Below is a small trained network, with its code and all its weights. Each question gives an input and a target symbol and asks what happens when units are switched off, that is, made to give their printed mean instead of their output.

import numpy as np


def w(rows, s, z=0):
    codes = np.array(rows[::2]) - 128.0
    scale = np.full(codes.shape[1], s)
    scale[-1] = z or s
    return codes * scale


def f(y):
    return y / 2 * (1 + np.tanh(0.7978845608 * (y + 0.044715 * y**3)))


def softmax(a):
    e = np.exp(a - a.max(-1, keepdims=True))
    return e / e.sum(-1, keepdims=True)


def log_softmax(a):
    a = a - a.max(-1, keepdims=True)
    return a - np.log(np.exp(a).sum(-1, keepdims=True))


def net(x, mask):
    ids = ['βγδζμτψ'.index(c) for c in x.split()]
    T = len(ids)
    res = E[ids] + P[:T]
    r = res
    for j in range(2):
        rows = slice(3 * j, 3 * j + 3)
        q, k, v = (r @ M[0][rows].T for M in (Q, K, V))
        z = softmax(np.where(np.tri(T) > 0, q @ k.T / 3**0.5, -1e9)) @ v
        o = O[0][rows]
        res = res + np.where(mask[j], z, o[:, -1]) @ o[:, :-1]
    y = f(res @ A[0][:, :-1].T + A[0][:, -1])
    res = res + np.where(mask[2:10], y, B[0][:, -1]) @ B[0][:, :-1]
    return log_softmax(res[-1] @ U[:, :-1].T + U[:, -1])


Q, K, V, O, A, B = {}, {}, {}, {}, {}, {}
E = w([
[142,178,121,158],'β',
[117,157,216,240],'γ',
[24,72,105,63],'δ',
[242,73,169,174],'ζ',
[167,109,197,112],'μ',
[200,25,251,110],'τ',
[119,123,184,94],'ψ',
],0.012)
P = w([
[122,169,254,197],'0',
[136,123,146,140],'1',
[139,120,153,136],'2',
[118,111,158,133],'3',
[129,97,185,133],'4',
[116,93,187,142],'5',
[108,96,183,152],'6',
[95,96,174,161],'7',
],0.011)
Q[0] = w([
[193,94,208,175],'H1',
[144,137,209,250],'H1',
[146,102,104,138],'H1',
[100,56,217,161],'H2',
[103,92,113,121],'H2',
[141,1,150,64],'H2',
],0.0099)
K[0] = w([
[56,214,246,164],'H1',
[123,232,203,246],'H1',
[109,181,95,87],'H1',
[56,144,203,255],'H2',
[127,130,69,238],'H2',
[55,203,244,171],'H2',
],0.0083)
V[0] = w([
[150,2,141,107],'H1',
[90,65,80,109],'H1',
[254,165,131,144],'H1',
[5,128,155,112],'H2',
[108,95,196,97],'H2',
[139,79,128,191],'H2',
],0.0097)
O[0] = w([
[219,99,57,52,116],'H1',
[155,173,99,162,2],'H1',
[158,37,154,183,159],'H1',
[178,204,157,39,152],'H2',
[154,127,92,31,228],'H2',
[136,101,2,109,195],'H2',
],0.0093,0.0068)
A[0] = w([
[190,131,106,99,113],'N1',
[124,153,214,168,193],'N2',
[238,181,124,23,125],'N3',
[30,140,11,108,99],'N4',
[191,63,249,165,126],'N5',
[168,89,202,2,193],'N6',
[238,85,84,114,59],'N7',
[95,70,151,220,254],'N8',
],0.0078,0.0027)
B[0] = w([
[2,83,93,199,145],'N1',
[162,135,199,77,169],'N2',
[79,136,183,182,192],'N3',
[113,80,112,98,141],'N4',
[211,143,78,121,237],'N5',
[118,202,85,233,248],'N6',
[78,80,112,186,163],'N7',
[170,119,170,11,196],'N8',
],0.0077,0.012)
U = w([
[169,115,211,29,213],'β',
[130,85,179,90,101],'γ',
[126,219,147,213,137],'δ',
[226,42,48,109,77],'ζ',
[254,169,60,165,130],'μ',
[92,62,76,213,13],'τ',
[158,160,168,194,252],'ψ',
],0.0065,0.0014)

Each question gives the input, a string of symbols that net reads in full, and the target symbol t.
The units are the heads (3 rows each of Q, K, V and O) and the neurons (one row each of A and B). Each row of codes is followed by its name. A weight is (code - 128) times the scale printed after its matrix; where a second scale follows, it is the last column's (O, A, B and U).
mask holds one flag per unit, heads first, then neurons. A switched-off unit (its flag False) gives its mean, the last column of its rows in O or B, instead of its output. The means were averaged over made-up inputs and are rounded, as every weight is.
A unit's drop is (log p(t) with every unit on - log p(t) with that unit switched off) / (log p(t) with every unit on - log p(t) with every unit switched off).
The circuit of an input: a set's keep is (log p(t) with only the set's units on - log p(t) with every unit switched off) / (log p(t) with every unit on - log p(t) with every unit switched off). Starting from all 10 units, units are removed one at a time, each time the one whose removal leaves the highest keep (on an exact tie, the one counted first), for as long as the keep stays at least 0.8.
units of the circuit, in order: the units of the circuit, biggest drop first
k most important neurons: the k neurons with the biggest drops, biggest first
drop of u: that unit's drop, to one decimal
input ζ τ μ ψ β, target ζ: units of the circuit, in order -> [H1; H2; N3]
input ζ τ ψ, target ζ: units of the circuit, in order -> [H1]
input τ ζ μ, target τ: 2 most important neurons -> [N7; N1]
input δ τ β δ β δ, target δ: 2 most important neurons -> [N6; N3]
input ζ τ ζ μ, target ζ: units of the circuit, in order -> [H2; H1]
input δ ζ β τ ζ, target δ: 2 most important neurons -> [N3; N6]
input ζ β ψ, target ζ: units of the circuit, in order -> [H2; H1; N3]
input τ ζ ζ τ ψ ζ β, target τ: 2 most important neurons -> [N5; N7]
input τ ψ τ δ, target τ: drop of N5 -> 0.2
input γ β β δ β, target β: drop of N2 -> 0.1
input δ γ ψ, target δ: drop of N8 -> 0.2
input δ μ ψ μ, target δ: 2 most important neurons -> [N6; N3]
